Levels
[-216  133  -85  199  -76   88  337  104  162   48  -64 -442  207  155
   52  -81  424   49 -150  252  -30 -339   -5 -210 -322   42  -86 -163
    7  -73 -118   99 -157  -12  -63  213    6  182 -189] -> 9
[-195  -61  -13 -299  -76   80  -55   49  -17  -86  -13   74  -31  -82
  -12  -14 -247   29  108  -45  166  171  241   54   11  252  247   66
   46 -145  264  -50  233   27  137  -56    0 -141   -3] -> 1
[-119   39    8  -33 -128   68   34  -26   35  -85   12  -37   84  -24
  107    1   47   67    3   39  142    1  154    9  -16  138   33   75
   26 -114  123   12   16   -5  147  112   -6   12 -124] -> 3
[   6  182   71    6  -15    8  212  -50  -73 -180 -141  218   67  -19
   61  -27  -10   79  199 -414   60  182   17   -4  -52  -17  -88    0
 -228  -88  -40  -65   66   -9   56   10    5 -112 -196] -> 2
[ -74  108   18  188 -109   81  203  -33   45  -26  -62 -300  178  134
   53  -76  337   52  -84  212   46 -197   72 -180  -72   41 -126   40
   98  -84  -25  150 -164  -98   50  192   47  127 -176] -> 6
[  27 -119   90  116  -77   17 -109  -40 -151 -120   82 -143  -36 -150
  153   96   63  -23  -19  -54  -88 -140 -148  -17   58 -138  -60   81
  -33  -71   -5  133 -137    4  219  -28   40   -3   92] -> 5
[ -16 -102   69   72  -12   80  -12   13 -182  -59    5 -261  -15  -90
   10   39   70  -76    0  -57 -128 -173 -178 -126  -34 -128  -50   12
    6 -109  -25  170 -145  -19  154 -116   75  -28  108] -> 8
[ -84 -180    9 -151  -12   90  -47   75 -127    4  -28 -257 -101  -43
  -64    1  -78  -91   41   93  -99  -47   33  -88   24  107  157   59
  167 -131  124  111   50  -42  123 -170   68  -73  174] -> 11
[  38  106   17   56    2  -21  194   35 -122 -121 -149   94   -1   16
   61  -19   91   82  191 -298  -73   39  -13  -64  -37  -40  -23   27
 -178  -42  -94    6   66  -52   84   36   61  -41 -127] -> 3
[-139  101  -31   58  -62  120  264   39   18   22 -172 -357  175  203
  -71 -134  213   -6  -43  241   30 -157  116 -260 -117  134  -24   -7
  155 -107   21  178  -77 -151  -69  108   68   69 -111] -> 9
[ -77   59  -17   89  -75  117  173   18  -43   -3 -142 -325  141  169
  -30 -107  207    1  -23  232   18 -167  106 -243  -31   93  -22   65
  164 -100   24  210  -93 -175   11  125   92   88  -88] -> 7
[   5   90  176  -67  -22 -225  333  -86  120 -146  -39  338  -90  -55
   71  -14  176  174  185 -405  -80  275   72  179  -29   40  -99   44
 -174   32  -24 -268  224  141  115  -83  -81 -210 -224] -> 1
[ -80   31   10  115  -93   81  161    1   -8   -8  -89 -337  129  124
   19  -73  246    0  -74  234  -12 -201   56 -202  -51   60  -63   49
  149  -87   10  191 -121 -130   27  115   60   91  -73] -> 7
[-158  186  -27  419 -121 -134  382   33  262  -95 -155 -330  254  217
  266  -51  384   52 -226  288  -40 -275  -80 -194 -274  -79 -183 -258
 -223   78 -266  129 -192  -39 -383  382  -94  192 -134] -> 6
[ -75  -46  -50 -108   13  103 -150  101  -89  -77   52   20 -157 -150
   57   87 -236   -8  134 -209   28  132  -15   84    2   45  192  -58
 -178 -155   29  -78   69  127  178 -121    7 -100  100] -> 18
[ -62   -7  -79  -63   11   79  -11  143 -182  -97  -63   25  -55  -84
   43   28  -95   41  186 -253  -33  -22   -9  -49  -65   -8  168  -11
 -181 -103   -6   30  104    1  162   -4   87  -36   -2] -> 3
[ -63   21   94  -86  -31   86   68  -81   78  -60  -59 -133   11   68
  -47  -60  -42  -51    9  124  132  205  174  -23   70  184    8   36
  130 -168  124  -37   12    1    6  -57  -33  -79  -22] -> 13
[ -82 -160   13 -213  -20  133  -49   58  -50  -14  -10 -212  -84  -96
   28   40 -142 -145    8   42  -73   38   16   14  -35  146  103   12
  155 -199  139   -1   56   -7   98 -194  -26  -62  155] -> 13
[-185   45   23 -155  -88   35   20  -23   96 -103    5   83   20   12
  -24  -62  -93  116   75   38  269  205  314   39   52  240  175   67
    6 -101  212  -78  169   71  112   69   -1 -108 -126] -> 1
[ -45   15  -30   31   -7   75  -35   80 -152 -127    8   24  -32 -121
   80   52  -30   57  140 -269   10  -33  -60  -21  -54  -78   75  -19
 -225 -103  -37   17   13   59  214   21   70  -23  -38] -> 3
[-187  145   26  278  -15 -210  318   11  401 -109 -154 -232   69  285
   93 -105  144   42 -155  373   78  102  105 -110 -106   67    4 -317
 -241   84 -196  -53  -11  111 -514  255 -139   15  -22] -> 13
[-100 -175  -75 -111   48  139  -59  193 -202   20   -8 -287 -128  -99
  -57   38  -59  -83   83  -50 -180 -168 -105 -114  -98   -2  193  -38
   18 -141   19  108   30   10  179 -177  111  -31  182] -> 11
[ -95  161 -113  -44  -19   39   14  116 -129  -83  -71  221  -84  -11
  -17  -14 -174  182  268 -335  126  166  123   -3   22   87  238   -5
 -307  -48   -7  -25  155   45  156   30  106 -124  -98] -> 20
[ -51 -163   30  -46   21   61  -60   66 -181  -33  -24 -245 -110  -52
  -79    7  -59  -73   60   19 -117  -75  -61 -129   42  -16  128   27
   50  -97   44  149   -8  -15  124 -163  106  -87  187] -> 10
[ -84 -178  -53 -251  -17  140 -185  129 -107  -35   47  -88 -172 -214
  115  130 -296 -130   70 -121  -85   72  -49  117  -42  114  203  -29
    3 -203  120  -52  103   56  169 -226  -40  -79  217] -> 17
[-301  213 -166  155 -142 -127  238  142  320  -61  -96  -47  110  147
  238  -20   34  159  -90  160  123  -16  126   -7 -242  164  143 -291
 -355   71 -126  -50   71   91 -326  329 -117   62 -115] -> 19
[ -53 -104   67  -10   10   85  -47   13 -132  -71   40 -182  -62 -138
    6   57  -42  -83   26 -131  -80  -56 -154  -40  -46  -84    1  -36
  -45 -137    7   59  -82   68  152 -174   32  -86  123] -> 11
[ -65  -91   -9  -19   46  105  -16  104 -165  -28   -2 -219  -85  -83
  -55   26  -14  -51   81 -115 -115  -99 -119 -102  -70  -63   86  -48
  -57 -127  -24   79  -34   47  158 -148   86  -57  110] -> 11
[ -55  107   48   96 -116  131  214  -63  -37  -54 -150 -272  236  105
   67  -67  180  -53  -70  112   30 -145   14 -196  -94   50 -179   43
  139 -139   26  197 -164 -196  -29   93   17   76 -116] -> 7
[  34  -92  124   79  -58   41  -36  -73 -179 -108  -42 -203   15  -51
   55   25    7  -88   -8    6  -76  -85 -109 -118   86  -92  -81   91
   65  -90   26  212 -138 -104   83  -76   55  -48  124] -> 7
[-234  180  -30  285  -54  -74  353   51  372  -43  -40 -308  157  164
  150  -52  335   67 -195  243   45 -121  -10  -81 -310   15 -103 -327
 -226   -2 -215  -80 -122  156 -286  257 -129  120 -159] -> 12
[ -84  -96   51 -131  -48  113   21    1 -103  -31  -75 -232   10  -38
  -18   -5  -91 -123    0   40  -48  -23   -3  -90  -27   98   32   38
  158 -159  126  121   -8  -85   44 -157   19  -80  116] -> 11
[-130   28  -43 -144   46   38   34  129  -69 -108    0  169 -109 -105
  -48   -1 -100  122  238 -347   64  142   84   46  -72   41  216  -42
 -242  -90   36 -141  216  153  213  -54   61 -141  -84] -> 1
[-220  -16  -35 -259  -82   96   -7   60   37  -70   13   56    3  -72
    3  -18 -155   63   86  -47  181  126  235   59  -53  245  217   35
   22 -147  233  -79  206   59  158   -8  -11  -99  -74] -> 1
[-166  154  -85  -58  -43  146  168   64  198   -5  -74 -152   78  116
   46  -59   37   16   -5  127  158  115  201  -10 -138  252   61 -112
    3 -184   37 -121   36   33  -50  102  -70   52 -154] -> 17
[ -52   70  -35    1   30   77  -64   67  -55 -100   54   90 -120 -119
   45   63 -128   69  162 -303   73  159  -27   81  -17  -18  111  -85
 -294 -127  -53 -123   26  174  189  -61   13  -94  -19] -> 18
[-171 -131   73 -251  -76   -6 -143  -16   32 -126  116  130 -117 -170
   12   34 -227   57   75  -70  162  218  192  155   86  171  225   78
  -11  -95  256 -113  208  156  210 -104  -25 -199   44] -> 1
[-127  102  -11  120  -86  108  268   18   43   16 -118 -364  190  156
   -3  -99  298    4  -85  213    5 -221   52 -223 -159   75 -100  -21
  122 -102  -18  159 -138 -114  -23  129   44  105 -143] -> 8
[-112   50  -14 -108 -134  127   66  -10  -45  -89 -107  -52  143    3
  111  -18  -67  -14   22    5  122    7  141  -52  -52  175   24   77
   77 -155  152   85   41 -134   50   77   -3    8  -89] -> 3
[-182  116  -19  348  -68 -172  387   67  248  -57 -232 -407  175  320
  107 -125  293   17 -194  435  -67 -208   -3 -286 -188   -8  -51 -258
 -134  117 -225  185 -105  -77 -501  303  -44  113   -7] -> 8
[  36  117   67  -45 -100 -249  412  -19  136  -22 -118  237 -106   39
  173    4  258  180  148 -261 -231  165   88  166  -52  165  -82   81
  -70   77  -70 -195  219   -3   58  -41  -91 -112 -200] -> 19
[-126  189   69  406 -136 -278  327  -77  303 -212 -237 -142  219  280
  272  -77  138   44 -199  326   85    3   35 -159  -69  -35 -127 -238
 -295  157 -214  128  -93  -59 -602  398 -140   62  -43] -> 4
[-157  205   46  456  -93 -175  417  -35  296 -112 -183 -350  253  279
  173 -101  362   39 -238  331    2 -188  -66 -240 -216  -97 -212 -286
 -224  100 -276  141 -216  -20 -486  344  -95  122 -102] -> 8
[   8 -100   21   92  -41   64  -87   40 -198  -94   14 -171  -30 -112
  113   70   29  -38   28  -74 -106 -171 -145  -81   11 -127   11   44
  -56  -87  -29  164 -102  -38  183  -17   75   12  101] -> 5

Levels
[ 487 -120  105   81  -87  -59  103 -178  -40  -14   76 -162  242 -307
 -232  -49  339   64   65 -336  140  149   22 -311  134 -221  -98   53
 -386   20 -143 -647  -19   62   73  236    9  159   26] -> 7
[ 176   71  418  189   28  101  137  -18  126  -45   90   18  258 -254
  -97  -63  141  205   25 -253   57  -92 -177 -247  166 -146  -28 -114
 -279  211  172 -343  -28 -109   93  492   59  135   31] -> 5
[-518   95 -128  202   63  173 -171  155  -12  116   79   71 -437  -24
  146   14 -218 -199   64   96  -65   71  308  358 -243   91 -118 -100
  399 -227  188  353   38 -114  -70   28  193   -7   73] -> 11
[ 271    8  -96  356  270 -231  102 -259 -142  -13  256  320 -171 -181
  -73 -142  332   28   11 -118   61  205  265 -331  -24 -221  -37  -35
  -38 -148 -383 -385  -18 -170  -42  445  210  278 -336] -> 11
[-366 -193  144  227   78  654   36  209   48   -9  118 -105 -175  -77
  250  208 -475   41   -3  -64 -318  117  -72  237  -45  184  171 -202
  208  166  328   81 -171  -30  -78   37   -9  -35  404] -> 1
[ 603  -56   96   96 -204 -547   72 -286  -28   95  -32  142  207 -296
 -161  -67  433   47  310 -241  289   -2  230 -239  -18 -402 -437  194
 -414 -167 -159 -387    4  -16  142  167  -51  195  -62] -> 4
[ 152   20 -209  212  117   62   49 -158 -311   -1  213  259 -130 -290
  174 -173  337  197  137   27  215  321  144  206 -129    8  -63  -21
   14   83 -326 -478 -113 -205 -134  175  406  273   -6] -> 4
[ 637 -360  240  353  132 -334   80 -126  -34  122  275  604   46 -349
  168  -10  159   53  436 -198  107  275  288 -142 -118  -41 -164  104
 -311 -108 -193 -281 -107  111 -233  355    7  234 -264] -> 3
[-617  137  303   55 -129  601  -43  335  150 -103   21 -341 -153  177
  174  286 -366 -156  -30   88 -214 -271 -188  274  -89  -52   75 -220
  297  117  580  404    9 -156   93  -66  -50 -238  417] -> 18
[ 255 -132  -36  252   -1  -10  203 -152  -14  -30  179  -87 -160   85
 -150   25  156 -102  -35 -125  -73  109  156 -312  -32 -370  -60  -51
   39 -167 -261 -363  -89  -67  -55   41   -7   63   -8] -> 22
[-547  328  107 -141 -119  121 -353   74  108 -110 -143 -163 -217   -2
  166   87 -144 -211  -63  -35  169 -325   35  297 -100 -145  -71  -75
  287 -217    3  336   93  -29  117  -40  200 -231   19] -> 12
[-335  161  -28 -112 -221  414 -224  198  -33  -62  -15 -502  -35 -158
  -89   32   61  -92  -24  -41  110  -34 -106  256    3   30  -12 -120
   23   94  313 -102   95  -95  134  -12  123  -82  316] -> 7
[ 296 -351  251  272  247 -195  -94   29   44  -26  335  504 -181 -200
  237  181  -78 -272  273 -205  -70  154  313 -168 -151  -22  105   44
  -60 -291 -215   56  -12  210 -280  328  -78   -6 -427] -> 14
[ 414  -97  626  391  125  -86  132 -104  234  -41  235  316   67  102
   83   72   38   -8  134 -145   19 -105  -23 -446   38 -326  -27 -123
 -188  -41 -101 -121  -82   47  -95  399  -13   47 -318] -> 22
[-581  167  283   96  -86  465 -110  294  103  -97   36 -255 -175  154
  175  327 -304 -200   37  131 -207 -277 -120  198 -100  -75   46 -201
  221   85  650  509   70 -207  191   27 -106 -181  309] -> 16
[-328   37 -130  -12  -39   38 -278  267  -71 -109  240  110 -449  -43
  214   84   50 -356  168  145  102  -56  206  378 -316  -26   38  -59
  348 -254  -66  254  104 -126 -235  -49  158 -215 -128] -> 18
[ 194   87  -69  223   29 -291 -122 -152  -97  -48  234  279 -341   84
   73  -89  369 -165  151  132  268   25  266  -72 -206 -337 -151  -50
  108 -281 -440 -117   23 -168 -134   97  256   51 -386] -> 22
[-394  233 -213 -117 -146  169  -66   96  -60 -210   60 -323 -288   25
  -51   17  160 -182 -154   21   61 -204  -12  160 -109 -287   34 -101
  338 -124 -140  -80   57 -271   13  -99  164 -190  136] -> 19
[ -30   10 -152  271   22   56  -36  113 -222  -65  345   41 -336   51
   25  121  279 -212  204  257  -39  108  164    8 -217 -153   -9 -116
   86  -19  201   46   88 -360    6  128    6   74  -41] -> 18
[-821  222  -39  -37   -8  451 -235  252   58 -110  -23 -252 -382   41
  181  168 -355 -238 -152   35 -136 -202   31  382 -137   19  105 -176
  496 -122  239  432   48 -135   54  -53  124 -230  226] -> 13
[ 109  -42    4  154 -241  118   46  -34  -47   -5   64 -382 -107  207
 -138  199  137 -206  103   66  -47    6   79 -145  -75 -370 -184  -57
  -42  -70  209  -84   12 -127  182 -169 -155   -5  243] -> 21
[  72   -8   59   98 -250  173   54  -29  -20  123  -77 -407  133 -116
 -197   68   89   -3  112 -120   18   80   45  -16   28 -140 -273    6
 -201   54  395 -207   16  -40  248  -23  -73  116  409] -> 7
[  28  -76 -271  117   94  -28 -115   66 -168   45  272  211 -270 -374
   21 -216  243  -68  129  -78  186  313  289  240 -179  133  -24   -1
  117 -170 -297 -330   18  -48 -314  190  345  107 -159] -> 7
[-230  -40  226  263   85  524  -23  259  -62 -134  309  -62 -187   95
  227  284 -112 -134  107  170 -203   30 -115   82 -105   27  220 -233
  102  204  427  163   -2 -199  -16  157  -29  -44  135] -> 18
[ 143  231  228  -56 -219 -306 -241  -72  107    0  -73  -59  120 -202
 -139  -94  335  -82  158 -153  399 -226   58  -74   14 -284 -296   35
 -242 -160   -6 -111  155  -12  162  214  120  -11 -168] -> 8
[-213 -107  474  201   10  482  -10  164  102  -59   76  -84  -19  106
  323  417 -403 -135  135  -14 -249  -79  -92   80  -60  -19   96 -124
   36  112  481  329  -64   62   89   36 -164 -106  262] -> 16
[ 645 -295  295  352  169  -89  148  -62  -57 -146  459  261   32  -90
    2  136  332  -89  211 -123  -33  162   26 -508   12 -250  161  -62
 -327   32 -168 -422  -27  -35 -144  424 -111  118 -346] -> 19
[-108   83 -147  107  -61  271   30   46 -186 -180  214 -288 -215   77
  -50  117  254 -128  -32  125  -37   11  -43  -36  -76 -250   83 -148
  109   70   59 -192   28 -322   81   13   52   -8  141] -> 19
[ 285 -213  368  208 -111   52 -321  173   64  -45  292  -19 -140  153
  101  307   77 -399  368  115   67   22   74 -149 -130 -136   10 -113
 -221 -111  250  191  106  103  -46   69 -187 -120 -246] -> 22
[ 505 -221 -107  267   86 -338  -42 -285 -196   81  186  285 -149 -162
   52   39  281 -154  273 -105  135  334  435 -188 -146 -192 -183  138
 -171 -299 -370 -281  -19   94  -55  114   52  215 -275] -> 11
[-478  331  125  -79 -254   41 -180  118  148  125 -216  -67  -74 -144
   99 -122 -104    4  100  -33  263 -251   88  519 -156  -49 -380   -7
  233 -133  213  237   43  -70   53  -65  284  -95  263] -> 6
[ 270 -147  437  360  143   24  -29  147   44  -88  426  348  -88    0
  180  169  117 -152  302   64  -17   18   10 -201 -106  -93  111 -143
 -151   44  160   49   36  -84 -163  408  -46   20 -319] -> 19
[-385  -10  -23  172  125  543  192   85  -67 -150  148 -197 -211   26
  124  184 -213  -28 -183  -56 -320   33  -58   62  -37  -77  220 -164
  317   97   96  -67 -113 -186   -2   49   45  -27  327] -> 16
[-327   31  307 -145 -321  246 -186  286  241   54 -157 -333   89 -189
    7  129 -267 -128  129 -203   42 -232  -55  319  -29   17 -176  -19
   -2  -41  486  211   54  119   76  -65  -75 -213  380] -> 5
[-433   78 -214  170  100  394 -277  135 -228  -40  197  -56 -441    6
  238  129  -56 -211   66  222  -27  191  171  337 -216  136   97 -163
  298  -45  135  200   49 -170  -13    4  219   16   44] -> 12
[ 280 -403  567  360  100  234   92  250  214  -18  385  154   -8   16
  108  279 -214 -206  241 -144 -256   81   -5 -262  -37  -16  165 -133
 -152   13  300   38  -49  161 -240  292 -251  -73  -97] -> 20
[-284   61  -51  -76 -283   17 -248  195   64  159  -83 -188 -145 -192
  -28  -24  -56 -210  201  -56  166  -28  235  430 -191   31 -321   48
  120 -232  273  175  102   42  -14 -143   91 -103  233] -> 7
[-619  264 -176  -97 -167  402 -122  129 -115 -164  -33 -378 -312  112
  156  171  -60 -175  -94  156  -12 -179  -26  405 -174 -165    4 -109
  415  -29  132  190   26 -262  125 -259  148 -189  369] -> 17
[-662   49  114  134   11  743  -20  477  119 -154  250 -389 -322  141
    6  185 -307 -209 -166   83 -338 -124 -188  165  -58   61  305 -354
  396  136  515  227   28 -242  -87   87  -10 -227  308] -> 20
[-220 -143  213  388  159  251   88  275   79   61  337  312 -333   55
  250  108 -258 -143  184   99 -222   84  160  180 -247   76   38 -159
  301  -58  258  274  -56 -105 -294  168   53  -27   12] -> 19
[ -72  -20   14  286   77  367   41   84 -209 -107  310  -15 -227   90
  192  204   94  -85  129  217 -113  142   -3   61 -147  -72  112 -164
   87  154  204  -23  -26 -268    7   86   54   74  112] -> 18
[ 199   96  489  240    3 -238   58   -9  275  -78  168  176    8   72
 -107   -1  157  -93   63 -128   73 -316  -23 -422   30 -436  -94 -127
 -101 -125   -8  -14   51 -117   -4  411  -34  -50 -314] -> 21
[ 186  -48 -144   77 -121 -449   21  -97  -22  171   11  271 -104 -339
  -57 -180  211  -29  256 -178  221   70  400  142 -191 -173 -407  170
    1 -322 -215 -180   -8  -35 -113   65  129  112  -25] -> 4
[-395  -42   37  110   46  669 -215  298  -38  -92  198 -403 -203  -56
   15  203 -187 -209  -67   -3 -195  133  -80  105    8  194  279 -252
  101  124  419   51   64  -46   33  136   10  -72  192] -> 10
[ -44 -181  503  232   86  385  165   58  251  -44   48    9  124 -132
  139  171 -402  149  -29 -311 -256  -84 -182 -143  125  -41  118 -153
  -59  158  206  -76 -189   71  -10  278 -107  -21  229] -> 1
[ 345 -131    5   97  -28 -518 -145  -58  -31   81  158  493 -113 -379
   94 -115  267  -94  382 -144  301   75  367   89 -211 -109 -262  146
 -116 -312 -315 -127   23   33 -220  208  120   73 -314] -> 3
[  30  -26   89   62 -101 -364   -1   -7  110   32   56  264 -206  -55
   92   23   28 -228  202 -110  109 -154  312   94 -244 -307 -266  117
  178 -406 -217  125   13   19 -168  -31   33 -121 -121] -> 18
[-129   70 -295  109   -9  129   10   54 -185 -151  267 -144 -355   25
  -72  -12  292 -167  -47  107    9   58   97   23 -147 -228   68 -126
  241  -83 -161 -222   31 -317  -79   23  154  -14    6] -> 20

Levels
[-349 -112  -26  -79 -809   38  533 -154 -264  172  -45   61  590  272
  -42   63   96 -304  273 -239  162 -416   12 -178 -277   -2  282  215
   37   26   -3 -181   63  313  -26  -27  -63 -124 -346] -> 1
[ -92  202   60  156  145   56  -14 -217  106   11  -38  -70  -71  -78
  146  129  -79  184 -268   35  158  104  180  308 -149   68   53  -52
   -8  203 -126   70  155  367   35  195 -114 -147  118] -> 15
[  17  201  212  227 -150 -140  -50  -47   33  151  219 -229  209   -4
  -76  100  186  -57  -62  -85   82  -64  107   16 -250  -81   44 -101
 -166   16 -159 -161   82  143  244  -89  -22 -157  -51] -> 9
[-224  -22   -9  -64 -550   17  479 -130 -151   53   42   14  529  334
  -73   44  160 -284  327 -208   70 -179  -90 -242 -416    0  272  181
  -99   51 -137   26   51  252  -71   -8 -110 -112 -259] -> 2
[ 159   37 -106  230   -5 -237 -208 -102   38 -372  -36  351 -271  -97
  281  101  149    9  237  289   73  292 -102  198 -444  168  247 -107
  -72   19 -610   35  211  132  -77   91  -27  -11  -61] -> 8
[-159  -64  -52   43 -515  -70  300 -161  -84   -9   63   -9  285  326
  -90   46  116 -316  322  -76  -73  -80 -238 -256 -343   17  264  112
 -104  -30  -79   15   92  158 -115  -56 -125  -75 -289] -> 3
[   0  -96  -38  426   18    0 -121  -94   13  -33  129  -14 -144  -54
    4   85   76   94   65   68  213  178 -269  176 -117   22   81 -334
   55  -36   -9  -19  177   -7   22   -2   52  -77  182] -> 16
[   3  463  -67 -280  734 -143  151  245   82 -141 -115   21 -352 -287
 -178 -243 -405  356   72 -317 -149   25 -123 -132 -111  184 -277 -314
 -168 -333 -473  436   53  149 -105 -239   32 -132  -22] -> 9
[  -6  299  200   98 -101 -150  -43  -70   32  101   77 -106  143 -105
   56  110   91   28 -153  -46  106 -106  308  135 -255  -11   37  -13
 -137   74 -307 -162   95  306  234   -7  -44 -160  -97] -> 9
[-120  -88  -19  382 -356  -93 -287 -170  -75  109   43  -83 -320 -143
  -10   74 -170  191 -209  198  143   -3 -153  191  251  -49   83 -315
  315 -118  228 -514  252  122  150  -60   97  105  -11] -> 19
[  34  255  -25  -93  576 -194   60  542 -165  -22   40   42 -386 -480
 -463 -357 -381  409  332 -392   85 -215 -409 -294  138   70 -411 -747
  -16 -764 -376  124   40 -214  125 -572  390 -111   -3] -> 17
[-119    4   67   57 -627 -111  244 -178  -94   20  108  -24  391  321
  -50   98  227 -362  277  -16  -29 -121  -64 -233 -422  -32  303  185
 -146   35 -184 -110   78  220   13  -22 -122  -90 -342] -> 3
[ -74  -78 -181  341  -80   -3 -272 -284   52 -153  -65   94 -491  -59
  207   88 -183  324 -209  332  100  364 -235  332   92   43  188 -225
  341   92   68 -228  293  231  -80  168  -14  201  144] -> 20
[  -5    2   56  411 -148   14 -105 -314  138  -11  116  -71   22  115
  215  248  249  -68 -115  162  135  180   26  337 -304  -23  188   13
  -68  273  -71  -20  148  236   71  170 -132 -130  120] -> 11
[ -46  291   -3 -451  -28 -174  387  222 -174 -290 -102  272  -58   44
 -269 -231 -182  -83  612  -54 -161 -200 -265 -556 -339   58   22  -46
 -189 -453 -743  225  -20  172  -25 -265  106  -61 -508] -> 0
[-175 -147 -115  371 -229   18 -140 -324   57   33  -60  -33 -357   -5
   98  155 -150   -3 -170  204   18   -1 -178  289  114   62  100 -128
  164    8  269 -128  222  184  -55   38  -77  -80   -3] -> 15
[ -41   55   86  276 -244  -80  -30 -116  -17  111   77  -22  123  -73
  120  152  180  -39  -56  -35  211 -131  144  255 -211  -18   81  -72
  -34   69 -144 -193  113  197  190  -23   12 -160   -3] -> 10
[ -60   30   20  324 -222  -58 -261 -182  -13   37   68  -79 -245  -93
   50   84  -91  250 -233  212  157  146  -73  211  106  -73  111 -244
  257   17   61 -412  228  203  160   40   55  125   55] -> 20
[-289   12   65  -83 -850  -34  308 -326 -112   84  -31  -60  292  376
  -67  115    0 -396  116  114 -130 -280    8 -251 -209  -60  312  338
  -28   48    9 -225   83  408   17   32 -175  -63 -526] -> 1
[ -12  129  142  315   71   26  -85 -108   53   78  168 -175   55  -51
  -13  111   79  149 -140   -4  235  140   26  172 -165  -33   54 -224
  -26   97  -75  -52  141  162  152   73  -15 -117  173] -> 16
[  40 -167 -115  486  -48  -63 -284  -99  -34 -149   84  133 -324 -133
   89   80   31  193   80  227  262  286 -331  240  -58   50  157 -418
  196  -76  -77 -182  253  -24    0   25  112   59  180] -> 18
[-115 -158 -187  311 -130  -50   10 -127  -29    1  -21   80 -100  -54
  109   79   -4   27   61  -73  134   19 -209  224 -103  125  109 -196
   92  -20   52  -26  197   69 -122  -40  -20  -83   82] -> 9
[-231  -61  -88   96 -486  -54  199 -257  -43   80  -23  -60  208  213
   30   99   -4 -203   34  -80  -31  -86  -63  -30 -205   86  257  121
    2   95  106  -80  169  260 -153   49 -195  -78 -201] -> 5
[  61  382  296  177   94  -94 -237  -91   77   32  145 -198  -32 -145
   -3  102    9  226 -284  145  179  139  274  140 -164  -68   38 -162
  -65   97 -324 -203  145  310  312  107  -16  -64   23] -> 17
[ -14   84   34  277   35  -19   14 -127   78   25  122  -94  129   26
   85  122  169   46  -42  -89  155  151   -5  189 -306   29  102 -108
  -92  154 -131   65  130  162   20   69  -85 -131  152] -> 9
[-555  -61 -370  -99  103  172  400 -124  -48  324 -395  -91 -337 -211
  -57 -109 -740  287 -340 -508  -44 -468 -141  263  517  240 -273 -184
  316 -196  641  152  149  307 -315 -194  -62 -195   43] -> 12
[  -6   16 -135   57 -231 -180   40 -182    1 -289  -73  244  -89  132
  160   72   56 -155  270  187  -79  174 -151  -24 -437  162  315   82
  -92   29 -420   87  183  220 -198   91 -145   -7 -242] -> 5
[ -31   56  -44  196 -121 -131  -96 -137   14  -51  -51  107 -153 -112
  173  107    5   31  -36   78   84  -13   50  246 -174   94  104  -75
    7   18 -215 -102  170  224   28   11  -32  -93  -53] -> 9
[-525  236 -298 -434  290   34  487  101 -125  329 -482  -38 -190 -428
  -91 -238 -873  463 -367 -727   -1 -585  161  152  435  323 -355 -181
  248 -267  285  135  131  418 -271 -235  -30 -199  -65] -> 9
[ -48  335  -42 -420  120 -226  361  234  -81 -189  -52   77 -104   56
 -362 -275 -267  -83  498 -228 -335 -174 -339 -606 -269   95  -85  -95
 -260 -499 -539  325  -13   87 -110 -377   35  -85 -458] -> 3
[-109  -32   15  370 -168   59  -20 -299  108  101   76 -136  -17  101
  119  203  107  -56 -158   51   89   36  -38  295 -133  -15  102  -25
  -14  179  137  -23  136  222   43   79 -110 -157  100] -> 12
[ -41  272  211  219 -112  -78 -290 -307  129   36   29 -191 -217  -70
   92  179 -104  101 -404  320   25   84  259  239  -27  -30  101  -16
    7  153  -95 -250  190  399  217  171 -128  -64  -95] -> 16
[-190   92   62 -126 -539  -11  376 -200  -91  -36   10    9  351  354
  -68   58   80 -291  255   22  -58 -123  -45 -282 -390  -31  290  256
 -120   58 -235    1   48  353  -22   55 -144  -76 -385] -> 1
[ -42  243  104  115  149    4   -6 -132   95    1    4  -59  -85  -86
   80   97  -36  120 -157   18  106   24  145  222 -180   30   -7  -71
  -89   85 -235   82  100  310  106   70  -61 -177   43] -> 14
[ -45  370  195   61  120   -9  -53 -209  153   26  -15 -136  -74  -66
  109  140  -58  107 -310  101   42   15  323  241 -189    7    4   47
 -127  180 -264   34   95  442  172  144 -134 -187  -27] -> 14
[-287 -140 -118    2 -677   58  282 -388  -92 -119 -129  150  106  371
   89  132  -30 -281  195  239  -44  -31 -166  -95 -244   48  402  276
   77  134  -18  -56  156  385 -189  194 -193   -2 -355] -> 0
[-181 -122  -91  -22 -587  -26  381 -120 -179  -98    2  165  265  316
  -75   16  111 -315  482  -15    1 -135 -302 -290 -363   14  298  107
  -39  -97 -199    7   75  161 -112  -63  -40  -49 -341] -> 1
[ -60  173   84  201   89  -10 -118 -109    9   40   18  -70  -82 -181
   69   78  -97  266 -234   28  249   95  132  249  -61   35   42 -215
   82   83 -127 -124  191  266  109  115   -8  -66  119] -> 17
[-153  132  -12  117 -138  -59 -139 -108  -70   79  -90   -5 -245 -240
   80   14 -278  378 -315   60  187  -36  101  249  182   -2   26 -215
  310  -20   -3 -401  212  329  135   16   79  100    9] -> 20
[-545   23 -404 -173  367  211  356 -152   12  205 -468  -70 -494 -252
  -33 -144 -904  450 -425 -434  -66 -270 -145  282  526  317 -267 -216
  343 -141  577  304  195  374 -435  -51 -123 -150  113] -> 15
[-304 -287 -259   96 -567  138  338 -427  -52 -171 -115  153   52  463
   82  113  -27 -272  272  194  -61  129 -415  -91 -257   94  432  204
  109  151  130  122  177  280 -368  215 -225   23 -210] -> 0
